[[  7   0  -2  13   1]
 [ 12 -15   6  10   8]
 [-47   4   0   0  26]
 [  0  40  67   9  17]
 [ 78   0 -33  50   1]]
|
[[ 12 -15   6]
 [-47   4   0]]

[[ -1  37  40]
 [-44  55  31]
 [ 10 -89 -38]
 [ 39 102  10]]
|
[[-44  55  31]
 [ 10 -89 -38]]

[[ -66  -77    0]
 [-100 -102  -96]
 [ -48  -66  -77]
 [-102  -96  -79]]
|
[[-100 -102  -96]
 [ -48  -66  -77]]

[[-69 -37  41 -40]
 [  7 -77 -33  74]
 [ 18 -84 -17  62]
 [-77 -36  42 -42]
 [-68 -48  44 -34]]
|
[[  7 -77 -33]
 [ 18 -84 -17]]

[[ -8 -32 -47]
 [ -3 -21 -31]
 [ 54  21  31]
 [ 79 -28 -42]]
|
[[ -3 -21 -31]
 [ 54  21  31]]

[[-47 -52 -14 -59]
 [  0 -98 -35   0]
 [-45 -90  10 -45]]
|
[[  0 -98 -35]
 [-45 -90  10]]
---
[[ -5 101 -46   7 -21  44 -20 -16 -22  22  -3  -3 -29  25  16  11]
 [ 38 -85 -72  36 -36 -67 -18 107 -73 -71 -49 -13 -64 -48  37 -71]
 [-21  38  -9  14  75   0  25  34  10   2  -3   1 -39  30  12   6]
 [-27 -16  78 -39  23   1  49 -45  53  22  56  -1  60  -4 -49  29]
 [ -6  38  29  -3  21  44 -23 -64  38  40  -4  18  31  37   0  39]
 [ 34 -89  24  27  17  -5 -66 -25  23  -2 -64  31  29  11  28   3]]
|
[[ 34 -89  24  27  17  -5 -66 -25  23  -2 -64  31  29  11  28   3]
 [ -6  38  29  -3  21  44 -23 -64  38  40  -4  18  31  37   0  39]
 [-27 -16  78 -39  23   1  49 -45  53  22  56  -1  60  -4 -49  29]
 [-21  38  -9  14  75   0  25  34  10   2  -3   1 -39  30  12   6]
 [ 38 -85 -72  36 -36 -67 -18 107 -73 -71 -49 -13 -64 -48  37 -71]
 [ -5 101 -46   7 -21  44 -20 -16 -22  22  -3  -3 -29  25  16  11]]

[[  24   28   -6   28   30  -22  -11   20  -26   16  -64  -29]
 [  12   20    9  -26   21 -100    8   25   35  -44  -16   42]
 [ -29    3  -39   -8   13   34  -78   29  -19   -8  -17   60]]
|
[[ -29    3  -39   -8   13   34  -78   29  -19   -8  -17   60]
 [  12   20    9  -26   21 -100    8   25   35  -44  -16   42]
 [  24   28   -6   28   30  -22  -11   20  -26   16  -64  -29]]

[[-23 -18   1 -31 -23 -36  21 -31  41]
 [ 71 -13  29  -8 -57  19  39  -8 -16]
 [ 31 -14  21 -16 -45  -5  32 -16   9]
 [  0 -14  27 -21 -39 -10  33 -21  23]
 [ -6 -31 -33 -45   4 -12  16 -45  -1]
 [ 79 -15  23 -10 -52  26  39 -10 -28]
 [ 66 -13  39  -7 -58  28  44  -7 -21]
 [ 46 -16  13 -18 -41   8  32 -18  -8]
 [ 82 -13  33  -6 -60  30  41  -6 -27]]
|
[[ 82 -13  33  -6 -60  30  41  -6 -27]
 [ 46 -16  13 -18 -41   8  32 -18  -8]
 [ 66 -13  39  -7 -58  28  44  -7 -21]
 [ 79 -15  23 -10 -52  26  39 -10 -28]
 [ -6 -31 -33 -45   4 -12  16 -45  -1]
 [  0 -14  27 -21 -39 -10  33 -21  23]
 [ 31 -14  21 -16 -45  -5  32 -16   9]
 [ 71 -13  29  -8 -57  19  39  -8 -16]
 [-23 -18   1 -31 -23 -36  21 -31  41]]

[[ 48   0 -91  34]
 [ -6  -8  17 -69]
 [ 20  33  14  12]
 [ 48  -9  23  -8]
 [ 25  34 -33 -10]
 [-50 -54  -6  -8]
 [-31  17  77  19]
 [ 19   0   4 -45]
 [ 21  16 -23 -29]
 [-45 -39 -37 -21]
 [ 16  23   4 -11]
 [-16  16   4 -59]]
|
[[-16  16   4 -59]
 [ 16  23   4 -11]
 [-45 -39 -37 -21]
 [ 21  16 -23 -29]
 [ 19   0   4 -45]
 [-31  17  77  19]
 [-50 -54  -6  -8]
 [ 25  34 -33 -10]
 [ 48  -9  23  -8]
 [ 20  33  14  12]
 [ -6  -8  17 -69]
 [ 48   0 -91  34]]

[[ 27  35  48  28  54]
 [-12   2   5  15 -41]
 [ 37  43 -19  25 -50]
 [ 27  31 -17  12   0]
 [-78 -65  48  49 -17]]
|
[[-78 -65  48  49 -17]
 [ 27  31 -17  12   0]
 [ 37  43 -19  25 -50]
 [-12   2   5  15 -41]
 [ 27  35  48  28  54]]

[[ 82  -3 -20 -35 -16 -46 -63 -43  -6  59   2 -21]
 [-13  21 -24  -3 -10  60  15  28  46 -65  39  -2]
 [ 54  10 -18  -7  -2  23 -29 -27  74  -7  46   2]
 [-27 -47  75  64  60  17 -12  63   7  35  36  58]
 [-21  23  24  53  32  16  18  36  26  22   7  39]
 [ 55 -22  -1 -22  -6  33 -24 -28  63 -12  37 -12]
 [ 48 -27   8 -16   0  13 -38   0   8  28   1 -11]]
|
[[ 48 -27   8 -16   0  13 -38   0   8  28   1 -11]
 [ 55 -22  -1 -22  -6  33 -24 -28  63 -12  37 -12]
 [-21  23  24  53  32  16  18  36  26  22   7  39]
 [-27 -47  75  64  60  17 -12  63   7  35  36  58]
 [ 54  10 -18  -7  -2  23 -29 -27  74  -7  46   2]
 [-13  21 -24  -3 -10  60  15  28  46 -65  39  -2]
 [ 82  -3 -20 -35 -16 -46 -63 -43  -6  59   2 -21]]

[[-54 -19   0  -9  13   2  17  16 -23  11  35   0]
 [  8  14   4  -3   5  -9  -6  12  -6 -11  20 -20]
 [ 14  22   6 -10 -16  -2 -33  53  26   8  -4  13]
 [-90   0   2 -16  -5  -5 -25 -15  -1   5  46  -3]
 [ 23  -9  -5   0   6  15   6  49  18  12  10  52]
 [ 34  25   3 -15 -12  -2  30  12   2  27  37  -6]]
|
[[ 34  25   3 -15 -12  -2  30  12   2  27  37  -6]
 [ 23  -9  -5   0   6  15   6  49  18  12  10  52]
 [-90   0   2 -16  -5  -5 -25 -15  -1   5  46  -3]
 [ 14  22   6 -10 -16  -2 -33  53  26   8  -4  13]
 [  8  14   4  -3   5  -9  -6  12  -6 -11  20 -20]
 [-54 -19   0  -9  13   2  17  16 -23  11  35   0]]
---
[[   4  -23 -105   25]
 [ -29   33  -47   16]
 [  15   50  -33   -3]
 [  41   16  -38   15]]
|
[[ 33 -47]
 [ 50 -33]]

[[ -6  11 -78  59  64]
 [ 24 -40 -60  19   2]
 [-43  46   4   4  84]
 [-40  -7 -97  31  38]]
|
[[-40 -60]
 [ 46   4]]

[[ 18 -33  -2   7   0]
 [ 27  24  58   8  12]
 [ 22  -5 -17  51 -20]
 [ 83   4   4 -28 -22]]
|
[[ 24  58]
 [ -5 -17]]

[[ 98  43  31]
 [-27 108  88]
 [-19 -26 -13]]
|
[[108  88]
 [-26 -13]]

[[  -6   -4  -23]
 [  70   62 -110]
 [ -96  -49   63]]
|
[[  62 -110]
 [ -49   63]]

[[-21 -30 -20  31  21]
 [ 24  25  17 -43  32]
 [-20  37 -13  36 -26]
 [  1  20 -80  18 -36]]
|
[[ 25  17]
 [ 37 -13]]
